Below are the code and all the weights of a small trained network. Each question names an input and a class and asks about switching units off, where a switched-off unit gives its printed mean instead of its output.

import numpy as np


def w(rows, s, z=0):
    codes = np.array(rows[::2]) - 128.0
    scale = np.full(codes.shape[1], s)
    scale[-1] = z or s
    return codes * scale


def norm(h):
    return h / np.sqrt((h * h).mean(-1, keepdims=True) + 1e-5)


def f(y):
    return np.maximum(y, 0)


def log_softmax(a):
    a = a - a.max(-1, keepdims=True)
    return a - np.log(np.exp(a).sum(-1, keepdims=True))


def net(x, mask):
    res = np.array(x, float).reshape(1, 6) / 4 @ E
    u = 0
    for l in range(2):
        y = f(norm(res) @ A[l][:, :-1].T + A[l][:, -1])
        res = res + np.where(mask[u : u + 7], y, B[l][:, -1]) @ B[l][:, :-1]
        u += 7
    return log_softmax(norm(res)[-1] @ U[:, :-1].T + U[:, -1])


A, B = {}, {}
E = w([
[89,142,70,2,23],'x0',
[140,130,130,118,133],'x1',
[101,249,211,92,115],'x2',
[119,129,125,138,110],'x3',
[215,105,173,99,11],'x4',
[125,119,133,116,136],'x5',
],0.005)
A[0] = w([
[140,187,186,225,246,2],'0.n1',
[2,178,139,160,175,127],'0.n2',
[214,45,105,247,194,112],'0.n3',
[95,118,19,130,111,192],'0.n4',
[140,74,59,184,187,177],'0.n5',
[120,87,66,208,230,81],'0.n6',
[62,234,193,233,225,100],'0.n7',
],0.0058,0.0043)
B[0] = w([
[210,34,156,87,121,193],'0.n1',
[226,139,97,126,177,199],'0.n2',
[1,187,162,74,78,254],'0.n3',
[152,97,15,126,205,228],'0.n4',
[31,152,99,69,47,246],'0.n5',
[185,174,147,118,204,226],'0.n6',
[231,70,159,113,159,229],'0.n7',
],0.0061,0.0049)
A[1] = w([
[66,197,78,77,225,137],'1.n1',
[56,144,196,87,104,118],'1.n2',
[206,94,133,172,103,3],'1.n3',
[109,155,114,49,234,183],'1.n4',
[111,80,254,94,76,68],'1.n5',
[178,209,191,130,64,78],'1.n6',
[177,235,121,100,98,162],'1.n7',
],0.0064,0.0043)
B[1] = w([
[73,218,173,193,124,234],'1.n1',
[133,178,54,123,148,179],'1.n2',
[46,255,164,146,155,134],'1.n3',
[105,152,179,170,68,253],'1.n4',
[29,196,60,152,115,182],'1.n5',
[53,102,89,143,163,179],'1.n6',
[125,101,163,202,188,196],'1.n7',
],0.0081,0.0055)
U = w([
[30,216,209,222,176,39],'0',
[3,217,19,79,93,52],'1',
[208,58,103,74,128,254],'2',
],0.0071,0.005)

Each question gives the input, the list of numbers given to net, and the class t.
The units are the neurons (one row each of A and B). Each row of codes is followed by its name. A weight is (code - 128) times the scale printed after its matrix; where a second scale follows, it is the last column's (A, B and U).
mask holds one flag per neuron, layer by layer. A switched-off neuron (its flag False) gives its mean, the last column of its row in B, instead of its output. The means were averaged over made-up inputs and are rounded, as every weight is.
A unit's drop is (log p(t) with every unit on - log p(t) with that unit switched off) / (log p(t) with every unit on - log p(t) with every unit switched off).
The circuit of an input: a set's keep is (log p(t) with only the set's units on - log p(t) with every unit switched off) / (log p(t) with every unit on - log p(t) with every unit switched off). Starting from the 12 units with the biggest drops (on a tie, the unit counted first), units are removed one at a time, each time the one whose removal leaves the highest keep (on an exact tie, the one counted first), for as long as the keep stays at least 0.8.
units of the circuit, in order: the units of the circuit, biggest drop first
k most important neurons: the k neurons with the biggest drops, biggest first
top k neurons in layer l: the k neurons of layer l with the biggest drops, biggest first
drop of u: that unit's drop, to one decimal
input [-5,-2,3,-2,-4,-8], class 2: top 2 neurons in layer 0 -> (0.n7, 0.n1)
input [7,-6,-3,-8,1,5], class 2: top neuron in layer 1 -> (1.n5)
input [-8,-5,5,-1,-5,-2], class 2: units of the circuit, in order -> (0.n7, 0.n1, 1.n1)
input [4,0,0,-6,3,7], class 2: units of the circuit, in order -> (0.n3, 1.n1)
input [-4,-4,1,-4,-3,-5], class 2: units of the circuit, in order -> (0.n7, 0.n1)
input [-8,-7,7,3,-8,5], class 2: units of the circuit, in order -> (0.n7, 0.n1, 0.n2)
input [0,-3,-3,-5,8,7], class 1: 4 most important neurons -> (1.n5, 0.n4, 0.n7, 1.n3)
input [8,-4,1,3,-3,-2], class 0: 4 most important neurons -> (1.n1, 0.n5, 0.n1, 1.n4)
input [-8,0,0,7,2,0], class 1: 4 most important neurons -> (0.n3, 1.n5, 0.n4, 0.n5)
input [4,-1,0,2,3,-4], class 2: 4 most important neurons -> (0.n3, 1.n1, 0.n5, 1.n5)
input [-7,4,-1,-4,3,1], class 1: 2 most important neurons -> (0.n3, 1.n5)
input [-6,0,7,-2,-5,2], class 2: 2 most important neurons -> (0.n7, 0.n1)
input [2,-2,1,2,0,7], class 0: top 2 neurons in layer 0 -> (0.n5, 0.n3)
input [-8,-8,-2,2,3,-2], class 1: 3 most important neurons -> (0.n3, 1.n5, 0.n5)
input [-1,-6,-6,6,5,2], class 1: drop of 0.n2 -> 0.2
input [-5,-2,-1,7,2,0], class 1: drop of 0.n3 -> 0.4
input [-8,8,-6,2,7,-1], class 1: drop of 0.n3 -> 0.6
